-215 -260 349 195 -327 12 -42 -52 -40 68 236 281 95 -72 134 304 76 110
 -295 2 42 -163 -11 134 -338 -256 -279 177 -144 139 -254 154 -57 -44 190
 -289 105 49 103 -252 40 -286 : fusi
-216 -186 190 -165 -123 -9 262 -172 -126 230 0 191 -34 -16 96 -38 -115
 -119 220 -121 -223 -231 -1 25 0 -65 -225 -134 167 100 -92 -16 140 -64
 -201 32 -54 155 45 0 368 -4 : bim
-73 -410 339 -26 -470 7 37 -28 77 -6 -238 14 192 -434 -51 146 96 -176
 223 -6 -328 -41 107 191 81 -160 -310 -255 -195 122 -195 50 92 -131 140
 -12 248 -245 208 -231 407 -380 : vivam
87 -72 -27 79 235 50 -95 31 44 106 35 127 -166 19 15 -156 -187 101 -252
 -74 -182 -129 -108 -28 133 -85 93 51 72 7 -133 27 -10 128 -58 -165 30
 159 155 -84 128 -59 : defak
191 -49 45 80 -54 94 -60 13 113 -183 -131 -36 0 -56 49 -14 145 124 -193
 119 -81 107 112 266 110 -61 89 131 43 26 -175 -72 -71 118 59 -35 22
 -202 190 -63 119 -74 : defak
-137 74 322 -114 -115 143 -61 -212 50 -19 -138 -75 132 -225 -118 260 401
 117 10 4 18 34 15 24 -29 -159 -294 184 -43 5 1 6 36 -207 64 -90 87 -139
 15 -50 -32 56 : Doz
-51 -1 35 3 129 109 -223 -58 -29 91 -5 6 -29 -16 -31 -163 39 22 -80 178
 -108 -20 -28 -86 47 -92 -60 17 -193 37 45 182 -6 54 -122 -5 -81 152 199
 -129 -88 18 : fusi
-15 31 242 49 104 192 -17 -34 66 94 -148 85 203 3 130 -157 -1 284 72
 -139 -177 -83 -15 109 -128 -20 82 122 92 -112 -196 -144 256 14 -70 -297
 -253 272 202 3 -24 -39 : suve
-660 -443 241 -231 423 -35 73 38 436 31 -150 -306 24 319 -93 -123 -364
 -327 127 33 -248 260 196 145 -10 -150 243 -191 281 -166 -470 96 -458
 189 -373 -22 51 76 415 -18 187 -12 : suve
89 -114 190 -7 180 102 96 -172 125 -198 -148 126 -60 -20 -86 -45 170 -9
 28 -4 -144 -169 3 404 39 -326 -179 38 277 -11 -132 -70 239 94 -270 -45
 -231 66 231 109 207 99 : defak
52 79 17 -187 -121 161 -172 -84 11 -150 -337 -58 291 -36 -47 0 334 66
 -85 87 183 60 -70 74 -4 -142 -151 137 7 -13 121 93 103 29 -150 -323
 -402 -49 95 45 -151 19 : Doz
-68 350 71 -358 -155 -161 -245 373 291 -76 -144 -184 241 -87 -232 -3 394
 -111 48 -112 -127 161 -6 -112 -534 115 -157 164 -361 -62 401 258 10 -16
 -2 33 248 -481 32 -79 71 205 : fevo
-230 42 110 -145 -147 118 -6 -2 -253 275 -22 -148 185 -217 44 -204 -102
 -147 209 -131 8 -37 275 59 -251 -87 -179 -275 -10 102 181 -115 172 107
 -267 171 31 -63 -43 35 122 -6 : Doz
-121 89 -68 67 206 198 -150 -73 39 278 199 113 -120 74 -98 58 34 97 -154
 -60 -141 -201 28 105 176 -79 65 114 -23 233 -73 -38 105 -46 -81 56 5 92
 203 -99 -112 102 : vivam
89 -131 199 145 -102 71 167 -189 -212 -149 -257 -51 76 -267 54 28 39 -2
 129 60 -90 15 -1 217 165 -255 -227 -197 25 135 -123 -149 290 -85 -21
 -200 -161 22 127 53 25 -73 : fusi
7 -5 -64 78 134 113 -71 -27 19 36 62 106 -92 225 12 -33 -123 123 -227 6
 -1 -6 -112 -18 95 14 -10 131 -22 96 -86 -131 -1 40 -91 26 27 151 82 -17
 -31 -5 : big
-57 -170 134 85 134 95 107 -208 -191 -12 -133 -181 -19 -137 70 -187 -187
 -154 212 8 -21 -12 29 78 165 -68 -114 -243 282 -8 -182 -165 67 -7 -170
 28 -155 187 76 103 108 -48 : Doz
-446 267 84 -81 -57 -37 22 0 -41 -3 -89 27 128 -85 200 102 125 152 162
 -183 160 56 211 -202 -105 -19 -262 -62 -42 114 240 -187 -60 24 -108 120
 31 31 -123 86 -149 -28 : defak
11 -119 147 148 -146 -118 -29 -74 27 -304 -189 -113 22 -48 87 225 167 63
 -255 174 -4 217 78 214 310 -324 -21 -62 -122 152 -145 -66 -162 45 18
 -162 119 -148 299 -223 75 -222 : bim
-193 -276 -41 -67 -8 6 -192 -59 102 -133 -151 -93 -42 -234 29 44 71 -269
 16 27 0 -157 33 98 211 -108 -58 -39 54 -76 -118 73 -160 131 -188 11 145
 -18 35 -169 185 -162 : fusi
11 33 243 209 179 145 123 -173 -165 80 -243 -131 54 -26 -37 11 -73 -23
 100 -97 -35 -40 -16 210 86 -142 -5 -160 146 116 -166 -116 76 -8 -158
 -60 -228 76 299 94 -101 -28 : fevo
38 -12 65 -92 74 -27 166 -122 -118 -15 -61 -138 -94 -128 -59 -25 -20 -67
 290 -100 -171 -39 -65 80 237 131 101 -43 89 -33 -52 -77 2 -105 11 70
 -113 32 198 -4 -58 36 : bim
-56 -114 -136 -88 240 247 -237 -157 85 -11 -285 103 -10 -54 32 -15 38
 -108 -108 3 -102 -189 -142 77 267 -13 34 148 289 -247 -258 35 29 162
 -235 -237 -187 45 55 15 80 62 : fusi
-25 -64 85 339 100 39 53 -350 -312 -116 24 128 -159 -160 173 389 150 25
 26 -10 117 -8 132 467 298 -3 -270 -11 37 -9 -387 -79 48 -65 10 159 -5
 -203 265 -128 76 -107 : fusi
202 -134 272 177 30 58 151 -141 -169 -68 -215 -168 -47 -305 -37 -38 60
 -44 161 -11 -148 -24 -124 209 31 -194 -190 -86 69 -122 -145 73 122 -72
 22 -87 -114 130 366 -208 35 -160 : bim
13 -78 87 10 191 -138 46 -136 7 -137 -31 26 -93 49 -60 60 76 -98 -80 39
 -42 11 -46 182 195 -255 13 -187 135 -22 -138 -198 58 -36 -59 -2 44 -43
 137 -36 34 101 : vivam
-98 72 -132 -13 -43 182 -206 -167 335 147 201 315 -113 135 9 5 -50 223
 -104 135 -188 -63 203 5 242 87 -16 159 -345 11 -246 3 7 62 233 294 269
 -114 295 53 -25 66 : defak
-278 -369 70 -430 -270 -142 -12 202 218 43 -519 253 433 -358 385 -380 93
 -102 24 156 -33 7 -124 182 -237 -42 -65 288 497 -454 -494 43 458 -294
 -107 -588 -344 21 109 -100 396 -161 : vivam
-42 -173 40 122 125 83 -40 -72 -175 6 -145 16 -5 -172 146 -345 -179 13 6
 119 -117 50 -29 90 272 -203 30 -114 166 34 -120 -56 215 -94 -227 -254
 -252 284 83 49 86 -113 : fusi
-185 -316 -63 -56 -89 162 -82 37 -12 44 45 97 -31 -107 120 -229 -179
 -200 -89 77 -152 -123 14 50 206 30 40 -10 45 156 -90 30 74 33 -114 -84
 23 174 43 -101 145 -187 : Doz
-169 -56 40 -41 189 72 -129 -239 60 32 38 16 -24 158 -61 150 32 -32 -109
 -51 -86 105 -18 -6 277 35 36 11 106 -170 -174 -53 -103 153 -57 25 72
 -94 142 8 -99 38 : suve
-19 -94 -131 15 117 -1 -149 23 23 35 160 47 -62 -70 45 -161 -138 43 -97
 6 -116 -160 -100 -18 206 -127 2 36 -23 135 -36 99 46 25 -81 9 -75 197
 141 -72 32 8 : defak
-80 -2 30 -80 -37 210 -169 -191 225 -114 -66 -14 8 -41 -91 154 137 -49
 -77 108 -70 26 118 60 255 16 53 -13 -83 85 -24 22 -104 -16 106 144 41
 -133 166 -70 -65 -37 : suve
-143 -19 -253 -26 145 113 -252 4 105 32 58 31 -55 -58 25 -78 -54 -11 -45
 33 -102 -108 -49 17 202 -7 101 114 12 14 -54 32 0 73 -92 121 -9 36 67
 53 -67 73 : big
89 72 -62 95 25 19 242 -241 -29 21 -63 156 -53 179 -88 -35 -297 66 132
 16 -140 -37 -112 142 167 -333 -33 -215 -40 318 -112 -114 -59 -172 195
 241 -136 87 145 101 -126 62 : fevo
-135 173 59 -72 -50 -68 0 52 -116 318 205 298 -111 232 -21 74 -246 175
 -245 -208 -177 -143 9 -57 -29 -202 53 -125 -338 409 171 130 34 131 -5
 -84 103 -6 180 -170 49 -95 : fevo
74 -253 80 228 253 144 -8 -249 -172 -227 -78 -135 -138 -83 109 -222 -177
 -124 53 155 -145 44 13 380 345 -212 63 -208 263 100 -221 -93 -27 108
 -207 119 -400 152 344 97 62 -76 : Doz
59 -164 132 42 -35 32 193 -115 -179 15 -72 -87 108 12 125 -350 -128 -117
 175 84 22 -157 -27 94 71 -265 -84 -228 32 232 -79 -154 275 -116 25 16
 -211 268 199 -62 -59 -95 : bim
-7 -286 188 -92 -155 -149 -44 61 81 -160 -244 -8 117 -105 59 -25 42 -331
 -79 79 -195 -123 -88 54 -212 -374 -232 -131 -106 -79 -20 16 63 90 -78
 -168 235 -6 147 -160 540 -154 : Doz
-15 41 108 84 -53 -171 -80 -154 -120 -16 37 -143 -178 -44 -41 95 45 -145
 10 78 21 136 18 117 211 -174 27 -320 -152 58 -37 -131 -67 -103 -88 201
 198 -230 109 -135 38 23 : fevo
95 106 86 102 129 167 -21 -143 -22 92 -307 127 200 -123 135 -80 66 77
 -102 28 -87 -154 -64 -102 -93 -50 -131 48 -26 -123 67 80 280 44 70 -266
 -250 210 46 5 -94 9 : suve
-84 -5 -142 58 45 87 -164 23 88 -15 47 154 61 24 62 52 109 158 -238 -11
 53 -102 -30 51 185 -46 -3 203 -81 -13 -57 -51 59 97 82 -44 43 58 208
 -84 -245 -59 : bim
-160 2 134 49 -30 149 -61 63 32 -40 -285 148 128 -106 274 -105 50 188
 -218 1 -20 256 188 98 -18 -23 45 39 188 28 -129 -114 -30 64 -83 -255
 -150 -132 111 113 4 -196 : vivam
-6 4 398 19 -96 -20 91 -191 -8 -13 -192 -11 49 -45 120 -9 21 -81 129 -31
 -138 -32 16 162 -288 -157 -69 -245 38 64 -70 -37 143 -2 -45 3 -187 -13
 165 -68 208 -58 : suve
-16 -238 83 246 93 195 -37 -181 -156 -167 -81 -83 -172 -180 27 -195 -122
 -171 -66 162 -145 146 -17 219 391 -27 -34 -226 212 4 -213 -149 23 -95
 -103 -77 -75 173 219 -8 138 -124 : Doz
-182 102 -262 19 48 224 -150 226 118 220 423 152 153 165 42 -390 -202
 339 1 -77 -247 -181 26 58 -57 46 217 177 -84 68 70 -172 356 7 202 88
 -183 438 293 124 -252 168 : fusi
48 -2 240 -100 -12 24 -15 -255 87 -97 -113 49 -12 -10 -32 167 198 9 -26
 78 -162 -35 -67 12 88 -181 -106 14 -71 0 -107 108 23 -63 95 -79 -17 -71
 189 -107 87 70 : fusi
-21 -111 149 317 -136 70 32 -109 -190 -39 66 26 32 -127 165 47 124 245
 88 31 -104 -109 186 429 200 -211 -40 -190 -276 401 -191 -194 159 -37
 204 -57 -87 -78 198 -94 -38 -103 : Doz
-50 -115 164 -2 96 123 105 -185 -65 16 -283 90 -24 -74 32 -47 -82 -92
 100 -45 -198 18 -121 74 185 61 38 -98 177 -55 -195 -25 53 -89 -92 -128
 -141 101 169 43 102 -83 : big
-125 -119 -118 2 77 5 -81 15 11 22 48 4 -65 -11 -41 3 -119 -81 12 10 -73
 -113 -108 56 124 -23 -76 111 43 73 -134 52 -39 45 -83 53 3 82 138 -11
 44 -43 : Doz
51 -90 -151 69 240 31 -120 69 72 -11 9 -87 -145 0 14 -78 -94 -152 -79 6
 -69 -184 -139 -3 205 -124 89 102 89 45 -107 107 -84 119 -161 49 25 96
 201 -47 28 -54 : suve
-330 -485 -95 -77 -32 377 36 -399 -128 -277 -134 -66 111 -196 -158 -20
 -23 -290 -26 169 58 254 84 315 899 -326 -289 -91 -105 316 -427 -304 -97
 -385 -56 -27 454 -31 294 1 -111 -148 : defak
-208 -28 -131 -120 93 164 -190 -93 137 163 92 176 -31 -33 -26 -47 -176
 -54 -56 -60 -191 -240 36 50 65 -83 128 -9 -39 58 -65 -33 47 68 -13 60
 -23 78 148 -8 -69 26 : big
90 40 185 181 231 189 87 -163 -52 -47 -265 -60 28 -173 13 -40 -83 -7 164
 -133 -184 12 -112 215 201 -140 60 -105 348 -68 -227 -220 230 -170 -192
 -90 -311 167 300 155 -36 16 : big
159 -273 101 153 4 181 -104 -195 2 -212 -100 -72 -159 -72 97 36 103 -145
 -288 206 49 67 -115 163 435 -19 90 245 346 -205 -429 207 -215 14 50
 -193 25 -50 187 -118 148 -245 : vivam
-115 -49 79 339 123 86 3 -285 -215 104 -1 -26 -106 -87 -24 181 -155 -45
 54 -65 -122 -170 -85 139 308 -330 -27 -221 -63 227 -231 -143 -22 -134
 189 -38 21 73 184 -6 -130 -79 : fusi
-144 -73 181 -66 -87 43 -27 -188 75 -137 -50 130 1 15 147 -16 123 5 53
 126 -60 -107 113 142 158 -100 -92 96 -80 56 -312 -97 21 -131 114 -124
 100 -20 182 -104 186 -123 : suve
-166 -97 48 152 75 -1 -45 -115 69 -64 92 -42 -203 92 29 177 -70 -152 -66
 -9 11 185 25 152 117 -34 162 25 88 -162 -221 -151 -283 -53 -54 190 264
 -93 66 -28 0 -97 : big
195 -79 74 252 203 164 142 -196 -208 -118 87 -109 -19 -10 5 -61 -43 39
 -22 100 -134 -214 -150 120 557 -356 92 -121 -14 441 -31 74 164 -54 -108
 -250 -457 474 324 -127 -425 18 : suve
115 -80 -225 162 218 10 -171 166 12 -56 -5 -94 -64 -100 -24 -211 -194
 -48 -40 130 -149 23 -124 96 195 -100 95 -33 41 69 -81 122 70 19 -172
 -13 -188 145 281 -27 12 -46 : suve
-57 62 -39 111 139 11 -186 -94 27 -77 -42 241 -91 34 181 28 -97 59 -315
 66 -65 -113 -32 109 135 -304 -48 26 -56 96 -78 78 173 101 -171 -146 -40
 129 184 -50 191 -15 : fusi
-64 91 -163 150 62 -30 -354 60 64 120 208 160 -97 155 70 1 -11 128 -283
 57 -1 -78 -37 -12 -18 -157 -44 117 -75 50 66 126 -173 156 -158 182 -86
 110 237 -84 102 -68 : Doz
-89 -15 191 20 -97 -56 -33 -100 64 -155 -107 -3 -8 -17 94 119 91 59 -29
 84 -14 138 26 151 -6 -87 -59 102 3 -13 -186 -2 -17 -41 18 -45 23 -130
 115 -20 130 -69 : fusi
-25 -263 143 292 -62 10 3 -127 -184 -66 19 -19 -106 -87 137 -7 -77 -162
 -38 119 -148 -46 -118 156 196 -70 -82 -14 -97 197 -179 -71 87 -172 63
 -48 44 109 193 -87 164 -220 : bim
-49 -14 100 9 214 113 -60 -261 -122 90 -104 -221 -90 -101 -134 -111 -34
 -77 64 20 -168 91 28 -110 466 -262 -94 -371 -97 294 96 -51 -115 -275
 -204 67 -55 164 331 -97 89 -2 : fevo
30 -114 35 90 31 64 -14 -129 -86 -22 -172 -181 -100 -122 -12 36 -95 -183
 155 -47 -103 33 -106 133 158 -150 -7 -185 222 17 -93 -70 -57 -94 -259
 20 -245 2 81 55 157 -26 : fusi
-87 50 -142 24 339 220 -305 -97 124 -60 -268 44 79 -258 -92 191 11 22
 -45 -46 -72 -131 -79 -22 99 11 -29 170 59 -213 28 107 -13 123 -113 -73
 -129 116 25 25 -112 -35 : suve
-124 -62 137 115 -25 -107 -12 -118 -93 -69 -33 14 3 -25 59 68 154 63 16
 122 1 70 105 200 59 -138 -145 -29 -156 97 -212 -89 -7 -74 136 -79 55
 -153 231 -102 -5 -109 : fevo
-45 -187 -241 -18 65 37 -112 -17 -36 -13 91 -16 -81 18 -23 -34 -122 -178
 -116 12 -10 -142 -120 53 290 -167 -41 -38 55 164 -95 83 -36 47 -111 14
 1 40 119 -79 61 -44 : big
-107 233 73 135 4 142 -141 -71 109 44 42 190 107 152 55 233 118 164 -164
 -98 17 -86 42 -68 -320 -177 -254 185 -70 -76 41 -90 -70 161 67 157 164
 -7 97 194 -8 48 : vivam
-86 -10 146 107 37 -70 2 -161 -18 -122 69 54 -73 143 79 48 -16 169 -105
 60 -64 46 -44 221 120 -228 15 -56 -95 310 -203 -40 14 -61 157 -58 -100
 -94 129 -4 -41 71 : fusi
7 -204 125 113 13 50 -13 -91 -44 -70 -132 -95 26 -107 55 -24 80 -28 -38
 177 -122 -30 37 228 216 -320 -105 -48 -150 224 -214 92 61 -28 -95 -203
 -71 -2 219 -231 36 -95 : big
-189 -168 28 -204 -3 -75 -11 -1 50 13 -279 -151 101 -80 -57 -158 9 -218
 307 90 -48 -15 20 20 46 -180 -184 -303 -120 -42 44 15 43 -29 -313 65
 -109 143 178 -140 104 -24 : vivam
57 152 7 -49 51 -176 -59 228 57 236 110 156 -78 26 -23 48 42 178 -41
 -195 -177 -171 -117 23 -223 -35 72 77 -266 47 126 48 126 68 93 163 88
 -107 209 -179 -25 23 : vivam
16 -96 -65 -39 70 0 -247 26 131 34 -101 42 6 -57 -10 16 2 -61 -215 8 -56
 -74 -135 -1 47 -134 26 67 7 -116 -10 138 -5 150 -178 -57 -12 -6 85 -101
 125 -40 : defak
-71 10 84 -28 57 85 -168 -186 103 -148 -137 -16 -71 52 -43 198 92 -242
 -125 -37 76 56 77 24 23 216 -42 -96 83 -176 -35 112 -171 183 -36 55 83
 -241 4 -31 152 -71 : big
30 -396 -67 0 -62 37 -53 -53 -89 -121 -115 -212 -4 -210 -10 6 209 -224 3
 173 57 2 -3 264 148 -144 -223 -88 127 71 -235 -23 -46 98 -179 44 -9
 -223 145 -146 124 -73 : suve
-127 140 -10 -170 71 -5 -249 -13 260 -73 -116 16 -11 106 -48 185 174 37
 -193 -95 2 34 -64 -142 -87 4 -53 197 136 -193 143 12 -232 98 -124 77 -9
 -49 100 46 199 35 : fusi
-151 -126 138 112 19 -29 119 -172 -186 36 5 -55 -123 55 38 105 -124 -156
 8 28 28 -29 -37 20 123 -246 -171 -136 88 183 -112 -65 -150 -138 -58 51
 65 138 50 -109 159 -154 : vivam
33 236 98 -2 8 132 -36 -99 43 -92 97 177 18 80 63 70 141 341 -65 -41
 -207 -72 43 142 81 -7 22 99 -124 316 3 -93 303 -95 184 -121 -209 6 114
 -35 -53 166 : fusi
-183 -10 53 300 113 -81 -18 -165 -82 95 130 73 -33 6 200 45 -97 290 7
 -86 148 -290 24 20 177 -366 -206 -102 -88 217 -163 -97 -14 3 71 73 -12
 356 166 -81 -68 -146 : vivam
